X =
[[ -3 -18   1 -11 -13   1]
 [ -3 -19   1 -11 -13   1]
 [ -2 -20   3 -12 -14   3]
 [ -2 -21   3 -12 -15   3]
 [ -3 -18   1 -11 -13   1]
 [-14  36 -28  13  19 -27]
 [  3  15   0  10  11   0]]
X[0][-6] => -3
X[:, 4] => [-13, -13, -14, -15, -13, 19, 11]
X[4] => [-3, -18, 1, -11, -13, 1]
X[-3][0] => -3
X[1][-4] => 1
X[-5][-3] => -12
X[1][5] => 1
X[-2][1] => 36
X[6][-4] => 0
X[-6][-6] => -3
X[2] => [-2, -20, 3, -12, -14, 3]
X[6][-5] => 15
X[6][-3] => 10
X[-7][1] => -18
X[5][-4] => -28
X[:, -1] => [1, 1, 3, 3, 1, -27, 0]
X[-5][-5] => -20
X[6][5] => 0
X[3][5] => 3

a =
[[ 11  -4   7 -16   0 -17  25   3   6  -3  16]
 [  0  -1   0   0   0   0   0   1   0   1   1]
 [-28   6 -14 -12  13 -11   5 -13   8   8  -9]
 [  8   8  13  -5   1 -19  26 -20   7 -18   1]
 [-20   1 -13   1   6   6 -15   0   0  11 -11]
 [ -7  -3  23  -2 -18 -30  12  16  18  -2 -21]
 [-12  14  21  14 -10 -21   7 -20  14 -18 -36]
 [-28   5 -16 -14  14 -12   5 -10   8  10  -7]
 [ -8   8 -14 -14  19  -5  15 -24   0  -3  10]
 [-22   5 -13 -13  13 -10   7 -12   7   6  -4]
 [  6  10   7  22  -3  13 -12 -19  -6 -16 -15]
 [  0  10   4  -6   7 -15  22 -24   6 -14   0]
 [ 13   8  12  -4   2 -15  26 -21   4 -19   5]
 [-31  -1  -1   2  -7 -12 -13  13  12  14 -30]
 [  4   1 -28  -8  22  24  -5 -13 -16   6  28]]
a[0, 0] -> 11
a[1, 0] -> 0
a[:, 0] -> [11, 0, -28, 8, -20, -7, -12, -28, -8, -22, 6, 0, 13, -31, 4]
a[0, 3] -> -16
a[13] -> [-31, -1, -1, 2, -7, -12, -13, 13, 12, 14, -30]
a[14] -> [4, 1, -28, -8, 22, 24, -5, -13, -16, 6, 28]
a[5, 0] -> -7
a[:, 4] -> [0, 0, 13, 1, 6, -18, -10, 14, 19, 13, -3, 7, 2, -7, 22]
a[8, 0] -> -8
a[:, 10] -> [16, 1, -9, 1, -11, -21, -36, -7, 10, -4, -15, 0, 5, -30, 28]
a[0, 1] -> -4
a[:, 7] -> [3, 1, -13, -20, 0, 16, -20, -10, -24, -12, -19, -24, -21, 13, -13]
a[11, 7] -> -24
a[5, 6] -> 12
a[10, 9] -> -16
a[14, 0] -> 4
a[:, 1] -> [-4, -1, 6, 8, 1, -3, 14, 5, 8, 5, 10, 10, 8, -1, 1]
a[11, 10] -> 0
a[5, 9] -> -2
a[4] -> [-20, 1, -13, 1, 6, 6, -15, 0, 0, 11, -11]
a[9, 4] -> 13
a[6, 1] -> 14
a[2, 6] -> 5
a[6, 3] -> 14
a[8, 4] -> 19
a[14, 4] -> 22
a[1, 9] -> 1
a[10] -> [6, 10, 7, 22, -3, 13, -12, -19, -6, -16, -15]
a[1, 8] -> 0
a[10, 3] -> 22
a[5] -> [-7, -3, 23, -2, -18, -30, 12, 16, 18, -2, -21]
a[14, 2] -> -28
a[2, 3] -> -12
a[14, 9] -> 6
a[:, 6] -> [25, 0, 5, 26, -15, 12, 7, 5, 15, 7, -12, 22, 26, -13, -5]
a[14, 7] -> -13

W =
[[588 492 117 604 464]
 [269 712  20 436 878]
 [356 265 560 910 209]
 [565 537  72 554 544]
 [ 93 551 472 613 644]
 [609 453  91 673 412]]
W[-6,-5] => 588
W[3,-2] => 554
W[-3] => [565, 537, 72, 554, 544]
W[0,3] => 604
W[:, -1] => [464, 878, 209, 544, 644, 412]
W[-3,4] => 544
W[:, -5] => [588, 269, 356, 565, 93, 609]
W[2,-4] => 265
W[3,-3] => 72
W[-1,2] => 91
W[2,2] => 560
W[-5,-5] => 269
W[-6] => [588, 492, 117, 604, 464]
W[2,-1] => 209

M = [  0   0 -10  -7  37 -21   0  -6]
M[0] -> 0
M[5] -> -21
